Here is a tiny trained network, its code and every weight. The questions are about switching its units off for an input and a target symbol, where a switched-off unit gives its printed mean instead of its output.

import numpy as np


def w(rows, s, z=0):
    codes = np.array(rows[::2]) - 128.0
    scale = np.full(codes.shape[1], s)
    scale[-1] = z or s
    return codes * scale


def f(y):
    return y / 2 * (1 + np.tanh(0.7978845608 * (y + 0.044715 * y**3)))


def softmax(a):
    e = np.exp(a - a.max(-1, keepdims=True))
    return e / e.sum(-1, keepdims=True)


def log_softmax(a):
    a = a - a.max(-1, keepdims=True)
    return a - np.log(np.exp(a).sum(-1, keepdims=True))


def net(x, mask):
    ids = ['ΛΠΨΩαβγζημ'.index(c) for c in x.split()]
    T = len(ids)
    res = E[ids] + P[:T]
    u = 0
    for l in range(2):
        r = res
        for j in range(2):
            rows = slice(4 * j, 4 * j + 4)
            q, k, v = (r @ M[l][rows].T for M in (Q, K, V))
            z = softmax(np.where(np.tri(T) > 0, q @ k.T / 4**0.5, -1e9)) @ v
            o = O[l][rows]
            res = res + np.where(mask[u + j], z, o[:, -1]) @ o[:, :-1]
        u += 2
        y = f(res @ A[l][:, :-1].T + A[l][:, -1])
        res = res + np.where(mask[u : u + 12], y, B[l][:, -1]) @ B[l][:, :-1]
        u += 12
    return log_softmax(res[-1] @ U[:, :-1].T + U[:, -1])


Q, K, V, O, A, B = {}, {}, {}, {}, {}, {}
E = w([
[118,133,69,177,127,6,167],'Λ',
[163,105,107,79,125,163,142],'Π',
[192,87,191,118,96,155,123],'Ψ',
[138,100,85,56,143,120,144],'Ω',
[145,142,73,105,110,179,147],'α',
[57,82,128,160,249,127,117],'β',
[161,72,142,72,128,112,130],'γ',
[169,112,135,118,96,167,136],'ζ',
[168,168,102,160,80,235,146],'η',
[82,130,189,209,137,129,97],'μ',
],0.018)
P = w([
[131,128,118,128,166,155,151],'0',
[98,78,109,136,110,166,153],'1',
[124,140,99,117,126,134,66],'2',
[105,43,55,171,100,157,123],'3',
[168,92,86,151,137,121,15],'4',
[196,132,133,149,199,126,131],'5',
[123,138,179,122,132,150,229],'6',
[129,171,210,58,133,104,106],'7',
[123,164,202,95,152,153,252],'8',
[46,133,196,65,49,152,180],'9',
[129,186,165,60,134,108,45],'10',
[92,41,120,159,92,166,243],'11',
[174,198,161,85,134,102,17],'12',
[141,71,169,123,159,127,188],'13',
],0.013)
Q[0] = w([
[167,106,145,108,147,130,127],'0.h0',
[134,94,177,114,142,111,109],'0.h0',
[190,176,136,161,178,125,153],'0.h0',
[149,90,132,145,119,135,66],'0.h0',
[103,159,163,44,62,147,212],'0.h1',
[116,61,135,165,121,133,250],'0.h1',
[184,91,82,165,174,133,58],'0.h1',
[205,64,79,192,182,122,254],'0.h1',
],0.016)
K[0] = w([
[189,111,174,86,160,132,131],'0.h0',
[127,107,193,119,130,95,106],'0.h0',
[171,194,141,166,194,120,176],'0.h0',
[151,107,109,143,133,109,52],'0.h0',
[108,190,175,86,120,107,150],'0.h1',
[194,233,120,102,217,119,59],'0.h1',
[116,54,62,161,82,135,46],'0.h1',
[226,173,113,139,172,92,10],'0.h1',
],0.014)
V[0] = w([
[44,108,55,144,56,139,137],'0.h0',
[115,184,127,159,128,120,179],'0.h0',
[135,65,175,87,92,122,92],'0.h0',
[94,106,156,121,116,114,108],'0.h0',
[170,162,71,2,148,161,150],'0.h1',
[70,198,63,201,72,170,102],'0.h1',
[129,112,232,148,157,126,102],'0.h1',
[170,93,231,185,37,230,161],'0.h1',
],0.0076)
O[0] = w([
[163,133,160,123,159,106,128,239],'0.h0',
[121,114,145,120,119,99,105,128],'0.h0',
[129,171,91,137,130,146,137,78],'0.h0',
[123,188,108,154,138,142,131,58],'0.h0',
[174,207,116,138,154,120,123,232],'0.h1',
[107,126,250,91,135,110,215,198],'0.h1',
[136,45,144,150,133,114,88,8],'0.h1',
[144,64,131,163,155,127,189,207],'0.h1',
],0.013,0.0016)
A[0] = w([
[195,142,93,103,159,133,92,77],'0.n0',
[176,199,137,106,130,168,125,26],'0.n1',
[143,125,125,170,86,120,177,99],'0.n2',
[106,185,117,60,54,156,72,2],'0.n3',
[140,191,89,128,113,92,101,46],'0.n4',
[49,157,157,121,182,78,91,83],'0.n5',
[50,73,143,207,132,74,121,46],'0.n6',
[118,126,82,113,72,88,136,111],'0.n7',
[91,154,194,190,158,66,166,151],'0.n8',
[179,151,135,59,59,180,182,137],'0.n9',
[130,97,75,1,106,174,135,121],'0.n10',
[111,162,144,213,196,102,88,78],'0.n11',
],0.0097,0.0054)
B[0] = w([
[134,144,105,171,71,129,186,172],'0.n0',
[90,104,115,130,83,66,154,208],'0.n1',
[105,122,129,93,158,114,93,146],'0.n2',
[135,112,172,177,195,109,80,171],'0.n3',
[64,102,188,181,138,90,170,165],'0.n4',
[121,92,89,167,132,136,155,161],'0.n5',
[122,254,128,113,117,126,131,211],'0.n6',
[144,143,181,135,144,110,106,138],'0.n7',
[122,128,90,189,117,142,55,214],'0.n8',
[139,161,154,60,191,72,98,255],'0.n9',
[153,135,180,157,86,157,80,225],'0.n10',
[84,123,182,114,111,183,145,163],'0.n11',
],0.0095,0.008)
Q[1] = w([
[106,130,174,82,188,184,93],'1.h0',
[145,123,84,84,108,254,87],'1.h0',
[107,128,98,86,104,144,83],'1.h0',
[186,83,77,179,100,97,134],'1.h0',
[127,79,105,163,121,230,148],'1.h1',
[188,132,150,105,165,95,154],'1.h1',
[157,186,90,163,126,123,60],'1.h1',
[205,129,122,137,139,192,237],'1.h1',
],0.008)
K[1] = w([
[83,159,177,161,168,128,221],'1.h0',
[22,92,57,111,189,120,70],'1.h0',
[128,158,58,69,155,138,113],'1.h0',
[165,82,68,160,141,160,93],'1.h0',
[129,118,84,132,116,186,140],'1.h1',
[148,103,149,44,156,98,254],'1.h1',
[166,141,85,143,157,84,107],'1.h1',
[223,119,197,75,103,161,126],'1.h1',
],0.0077)
V[1] = w([
[133,140,129,140,131,144,176],'1.h0',
[122,131,139,114,116,165,115],'1.h0',
[4,140,64,106,198,125,130],'1.h0',
[128,164,113,112,133,177,111],'1.h0',
[170,151,146,127,146,177,52],'1.h1',
[159,132,148,83,104,168,97],'1.h1',
[102,118,66,184,143,123,156],'1.h1',
[124,50,128,95,141,77,85],'1.h1',
],0.0043)
O[1] = w([
[149,172,158,152,151,100,124,147],'1.h0',
[140,119,125,137,120,104,148,103],'1.h0',
[194,31,177,120,128,100,64,105],'1.h0',
[111,122,135,113,104,127,138,148],'1.h0',
[64,121,119,119,60,114,221,107],'1.h1',
[97,156,89,119,118,107,143,34],'1.h1',
[126,68,254,144,167,86,68,102],'1.h1',
[85,166,139,200,125,118,117,4],'1.h1',
],0.0041,0.0018)
A[1] = w([
[148,65,51,196,79,120,130,59],'1.n0',
[227,87,114,93,143,240,116,113],'1.n1',
[98,130,177,216,150,140,105,3],'1.n2',
[76,52,79,167,187,73,159,91],'1.n3',
[165,76,68,111,119,170,119,20],'1.n4',
[47,2,62,130,171,167,136,179],'1.n5',
[163,136,177,71,194,45,218,75],'1.n6',
[138,49,143,182,175,121,93,98],'1.n7',
[42,131,204,85,146,94,88,77],'1.n8',
[136,42,182,185,115,170,110,95],'1.n9',
[93,94,151,59,161,198,216,99],'1.n10',
[76,128,102,144,90,126,227,144],'1.n11',
],0.0084,0.0062)
B[1] = w([
[54,164,211,111,156,206,155,144],'1.n0',
[105,46,69,87,210,76,60,156],'1.n1',
[122,62,59,66,135,160,133,196],'1.n2',
[175,240,171,104,111,94,94,146],'1.n3',
[62,156,145,167,133,113,88,131],'1.n4',
[132,153,180,131,205,102,254,176],'1.n5',
[42,105,131,114,104,171,65,255],'1.n6',
[110,181,106,123,54,124,156,163],'1.n7',
[195,151,99,171,158,178,181,203],'1.n8',
[174,179,125,114,49,120,139,199],'1.n9',
[117,81,179,175,101,78,111,171],'1.n10',
[209,101,135,104,133,149,88,146],'1.n11',
],0.0083,0.0085)
U = w([
[79,152,118,31,79,110,132,142],'Λ',
[71,94,102,186,77,206,105,216],'Π',
[80,123,133,195,114,3,95,141],'Ψ',
[136,52,50,97,173,101,124,211],'Ω',
[210,139,33,92,88,121,179,137],'α',
[91,128,126,133,194,119,199,72],'β',
[145,63,101,106,84,100,60,96],'γ',
[160,135,182,130,151,142,90,2],'ζ',
[37,53,180,147,162,103,72,24],'η',
[143,66,166,123,66,96,163,160],'μ',
],0.0067,0.0041)

Each question gives the input, a string of symbols that net reads in full, and the target symbol t.
The units are the heads (4 rows each of Q, K, V and O) and the neurons (one row each of A and B). Each row of codes is followed by its name. A weight is (code - 128) times the scale printed after its matrix; where a second scale follows, it is the last column's (O, A, B and U).
mask holds one flag per unit, layer by layer, with each layer's heads first. A switched-off unit (its flag False) gives its mean, the last column of its rows in O or B, instead of its output. The means were averaged over made-up inputs and are rounded, as every weight is.
A unit's drop is (log p(t) with every unit on - log p(t) with that unit switched off) / (log p(t) with every unit on - log p(t) with every unit switched off).
The circuit of an input: a set's keep is (log p(t) with only the set's units on - log p(t) with every unit switched off) / (log p(t) with every unit on - log p(t) with every unit switched off). Starting from the 12 units with the biggest drops (on a tie, the unit counted first), units are removed one at a time, each time the one whose removal leaves the highest keep (on an exact tie, the one counted first), for as long as the keep stays at least 0.8.
circuit, biggest first: the units of the circuit, biggest drop first
top k neurons: the k neurons with the biggest drops, biggest first
top k neurons in layer l: the k neurons of layer l with the biggest drops, biggest first
heads that matter: for each layer, one digit per head in row order, 1 if its drop is at least 0.15 and else 0, layers parted by /
input α α Ψ Ψ Π α, target α: top 3 neurons : 0.n0, 1.n6, 0.n8
input Λ α γ α α μ α Λ Λ μ Ψ γ, target β: circuit, biggest first : 0.h1, 1.n5, 1.n0
input ζ α β Ψ β γ Ω β α η, target Λ: top 3 neurons : 0.n9, 1.n6, 0.n8
input Ω μ η Ω η, target Ψ: circuit, biggest first : 0.h1, 0.n1, 0.n3, 0.n4
input α μ μ γ Ψ, target Π: circuit, biggest first : 0.h1, 1.n0, 0.h0
input η μ α Λ α μ μ α α β μ Ψ γ, target β: circuit, biggest first : 0.h1, 1.n5, 1.n0, 0.h0
input μ Ω Π, target Ψ: circuit, biggest first : 0.h1, 0.n4, 0.n3, 0.n1
input α μ Λ μ α α μ α, target μ: circuit, biggest first : 0.h1, 1.n9
input α α α μ γ μ Π α η μ Ω, target μ: heads that matter : 01 / 00
input Λ α α γ γ α γ μ Π, target μ: heads that matter : 01 / 00
input Λ γ Ω α ζ α, target Ω: circuit, biggest first : 1.n1, 0.h1, 0.n4, 0.n6
input Ω Π Ω, target α: circuit, biggest first : 0.h1, 0.n0
input Λ μ Λ μ β α γ η, target Π: circuit, biggest first : 0.h1, 1.n0, 0.n0
input μ α α β γ Π Ψ, target α: circuit, biggest first : 0.h1, 1.n6
input Λ μ β, target β: circuit, biggest first : 1.n5, 0.n10, 0.n5
input α α α α Ψ Λ η, target ζ: circuit, biggest first : 0.h1, 0.n3, 0.n9, 1.n8
input μ α α μ μ ζ, target μ: top 2 neurons in layer 0 : 0.n9, 0.n8
input μ α Π γ α, target Π: top 2 neurons in layer 0 : 0.n0, 0.n9
input μ η μ, target Π: top 2 neurons in layer 1 : 1.n2, 1.n5
input α Ω μ α Λ Λ α α η Ψ β, target β: top 2 neurons in layer 1 : 1.n5, 1.n6
input Π Λ α Ω ζ, target Ψ: top neuron in layer 0 : 0.n1
input Λ α ζ α Π, target Λ: top neuron : 0.n9
input Ω Ψ Ψ, target β: top 2 neurons : 1.n5, 1.n0
input μ μ α ζ α Λ β γ, target γ: top neuron : 0.n10
input β μ μ μ μ γ α Ω α, target Ψ: circuit, biggest first : 0.h1, 0.n4, 0.n1
input γ Λ α μ Λ ζ, target ζ: top 3 neurons : 0.n3, 1.n8, 0.n9
